Below is a small trained network, with its code and all its weights. Each question gives an input and a target symbol and asks what happens when units are switched off, that is, made to give their printed mean instead of their output.

import numpy as np


def w(rows, s, z=0):
    codes = np.array(rows[::2]) - 128.0
    scale = np.full(codes.shape[1], s)
    scale[-1] = z or s
    return codes * scale


def norm(h):
    return h / np.sqrt((h * h).mean(-1, keepdims=True) + 1e-5)


def f(y):
    return y / 2 * (1 + np.tanh(0.7978845608 * (y + 0.044715 * y**3)))


def softmax(a):
    e = np.exp(a - a.max(-1, keepdims=True))
    return e / e.sum(-1, keepdims=True)


def log_softmax(a):
    a = a - a.max(-1, keepdims=True)
    return a - np.log(np.exp(a).sum(-1, keepdims=True))


def net(x, mask):
    ids = ['ΓΦΨαδεηθξπ'.index(c) for c in x.split()]
    T = len(ids)
    res = E[ids] + P[:T]
    q, k, v = (norm(res) @ M[0].T for M in (Q, K, V))
    z = softmax(np.where(np.tri(T) > 0, q @ k.T / 3**0.5, -1e9)) @ v
    res = res + np.where(mask[0], z, O[0][:, -1]) @ O[0][:, :-1]
    y = f(norm(res) @ A[0][:, :-1].T + A[0][:, -1])
    res = res + np.where(mask[1:17], y, B[0][:, -1]) @ B[0][:, :-1]
    return log_softmax(norm(res)[-1] @ U[:, :-1].T + U[:, -1])


Q, K, V, O, A, B = {}, {}, {}, {}, {}, {}
E = w([
[128,132,177,159,136],'Γ',
[122,252,74,82,147],'Φ',
[170,82,255,106,167],'Ψ',
[74,226,121,103,184],'α',
[100,172,230,171,63],'δ',
[129,42,155,160,132],'ε',
[57,93,43,140,163],'η',
[150,78,155,116,112],'θ',
[186,129,112,196,159],'ξ',
[67,149,78,147,117],'π',
],0.0074)
P = w([
[143,150,125,59,122],'0',
[38,86,124,156,166],'1',
[147,168,83,33,74],'2',
[20,74,128,179,131],'3',
[155,166,74,46,63],'4',
[4,95,143,180,117],'5',
[159,169,71,51,62],'6',
],0.0028)
Q[0] = w([
[200,133,96,253,68],'head 1',
[226,144,108,53,53],'head 1',
[81,221,177,52,112],'head 1',
],0.0068)
K[0] = w([
[187,219,181,120,136],'head 1',
[197,148,99,206,72],'head 1',
[65,115,103,121,2],'head 1',
],0.0057)
V[0] = w([
[191,159,155,190,227],'head 1',
[95,73,234,29,2],'head 1',
[245,68,41,157,105],'head 1',
],0.0028)
O[0] = w([
[168,64,118,198,253,138],'head 1',
[80,89,141,128,79,126],'head 1',
[127,116,100,79,241,2],'head 1',
],0.0045,0.002)
A[0] = w([
[169,115,124,214,250,71],'neuron 1',
[116,186,71,57,107,187],'neuron 2',
[60,101,106,116,80,74],'neuron 3',
[125,77,43,169,156,186],'neuron 4',
[194,157,109,52,60,167],'neuron 5',
[183,119,222,142,89,127],'neuron 6',
[226,151,49,66,170,121],'neuron 7',
[153,64,102,180,33,108],'neuron 8',
[141,21,167,113,106,137],'neuron 9',
[75,177,185,181,110,157],'neuron 10',
[151,118,84,16,46,129],'neuron 11',
[127,197,40,131,129,140],'neuron 12',
[86,48,31,207,93,250],'neuron 13',
[99,177,112,104,157,177],'neuron 14',
[76,122,138,253,114,63],'neuron 15',
[150,111,189,106,163,158],'neuron 16',
],0.0056,0.0022)
B[0] = w([
[143,78,236,136,107,142],'neuron 1',
[180,62,160,179,117,253],'neuron 2',
[183,161,143,130,221,148],'neuron 3',
[117,226,186,86,125,164],'neuron 4',
[138,112,207,99,171,159],'neuron 5',
[107,171,33,141,155,195],'neuron 6',
[151,44,85,94,187,142],'neuron 7',
[62,120,129,69,110,169],'neuron 8',
[108,102,69,131,80,224],'neuron 9',
[205,53,108,84,144,238],'neuron 10',
[103,134,255,151,213,154],'neuron 11',
[181,102,83,132,94,230],'neuron 12',
[186,217,165,75,162,243],'neuron 13',
[95,60,126,167,79,226],'neuron 14',
[150,136,121,135,196,173],'neuron 15',
[109,178,26,195,122,166],'neuron 16',
],0.0041,0.0026)
U = w([
[66,139,57,201,176,121],'Γ',
[128,182,105,109,207,30],'Φ',
[109,2,108,186,119,89],'Ψ',
[212,122,61,160,49,154],'α',
[110,145,192,178,58,10],'δ',
[81,93,72,40,89,150],'ε',
[155,203,107,70,182,132],'η',
[74,82,221,86,169,186],'θ',
[189,95,129,161,210,251],'ξ',
[182,185,220,118,139,141],'π',
],0.0089,0.0028)

Each question gives the input, a string of symbols that net reads in full, and the target symbol t.
The units are the heads (3 rows each of Q, K, V and O) and the neurons (one row each of A and B). Each row of codes is followed by its name. A weight is (code - 128) times the scale printed after its matrix; where a second scale follows, it is the last column's (O, A, B and U).
mask holds one flag per unit, heads first, then neurons. A switched-off unit (its flag False) gives its mean, the last column of its rows in O or B, instead of its output. The means were averaged over made-up inputs and are rounded, as every weight is.
A unit's drop is (log p(t) with every unit on - log p(t) with that unit switched off) / (log p(t) with every unit on - log p(t) with every unit switched off).
The circuit of an input: a set's keep is (log p(t) with only the set's units on - log p(t) with every unit switched off) / (log p(t) with every unit on - log p(t) with every unit switched off). Starting from the 12 units with the biggest drops (on a tie, the unit counted first), units are removed one at a time, each time the one whose removal leaves the highest keep (on an exact tie, the one counted first), for as long as the keep stays at least 0.8.
units of the circuit, in order: the units of the circuit, biggest drop first
unit that matters most: the unit with the biggest drop
k most important neurons: the k neurons with the biggest drops, biggest first
drop when u is switched off: that unit's drop, to one decimal
input α ξ α Γ, target ξ: unit that matters most => neuron 10
input α ε Ψ α Ψ, target α: 4 most important neurons => neuron 16; neuron 9; neuron 6; neuron 13
input Γ η Ψ, target η: 3 most important neurons => neuron 14; neuron 6; neuron 2
input Ψ Ψ θ θ Γ Γ, target ξ: units of the circuit, in order => neuron 15; neuron 10
input ξ ε Ψ, target ξ: units of the circuit, in order => head 1; neuron 16; neuron 6
input Γ Ψ α ξ α ε, target θ: units of the circuit, in order => neuron 13; neuron 8; neuron 2
input δ ε Ψ α α, target α: units of the circuit, in order => neuron 12; neuron 2; neuron 13; neuron 14
input ε α η ε Γ, target η: units of the circuit, in order => neuron 14; neuron 2; neuron 6
input ε δ Ψ, target ε: 2 most important neurons => neuron 9; neuron 6
input α ε Ψ, target ε: 2 most important neurons => neuron 9; neuron 2
input α η η Ψ η Γ Ψ, target η: 4 most important neurons => neuron 6; neuron 2; neuron 14; neuron 16
input η θ Γ, target θ: 4 most important neurons => neuron 5; neuron 11; neuron 12; neuron 13
input θ ε ε Ψ, target Ψ: 2 most important neurons => neuron 16; neuron 9
input ε ε α α ε ξ, target π: 3 most important neurons => neuron 1; neuron 13; neuron 4
input Γ Ψ Γ α Ψ, target α: unit that matters most => neuron 16
input δ ε Γ α α, target α: 3 most important neurons => neuron 12; neuron 2; neuron 13
input θ Γ α, target θ: 2 most important neurons => neuron 6; neuron 11
input α θ α θ α, target θ: 2 most important neurons => neuron 11; neuron 6
input α Γ Γ Φ, target α: 2 most important neurons => neuron 2; neuron 12
input ξ α θ, target ξ: units of the circuit, in order => head 1
input ε α Γ, target ε: drop when neuron 13 is switched off => 0.5
input Ψ α Γ Ψ ε Φ, target α: drop when neuron 16 is switched off => 0.1
input ε Ψ Γ, target ε: drop when neuron 2 is switched off => 0.3
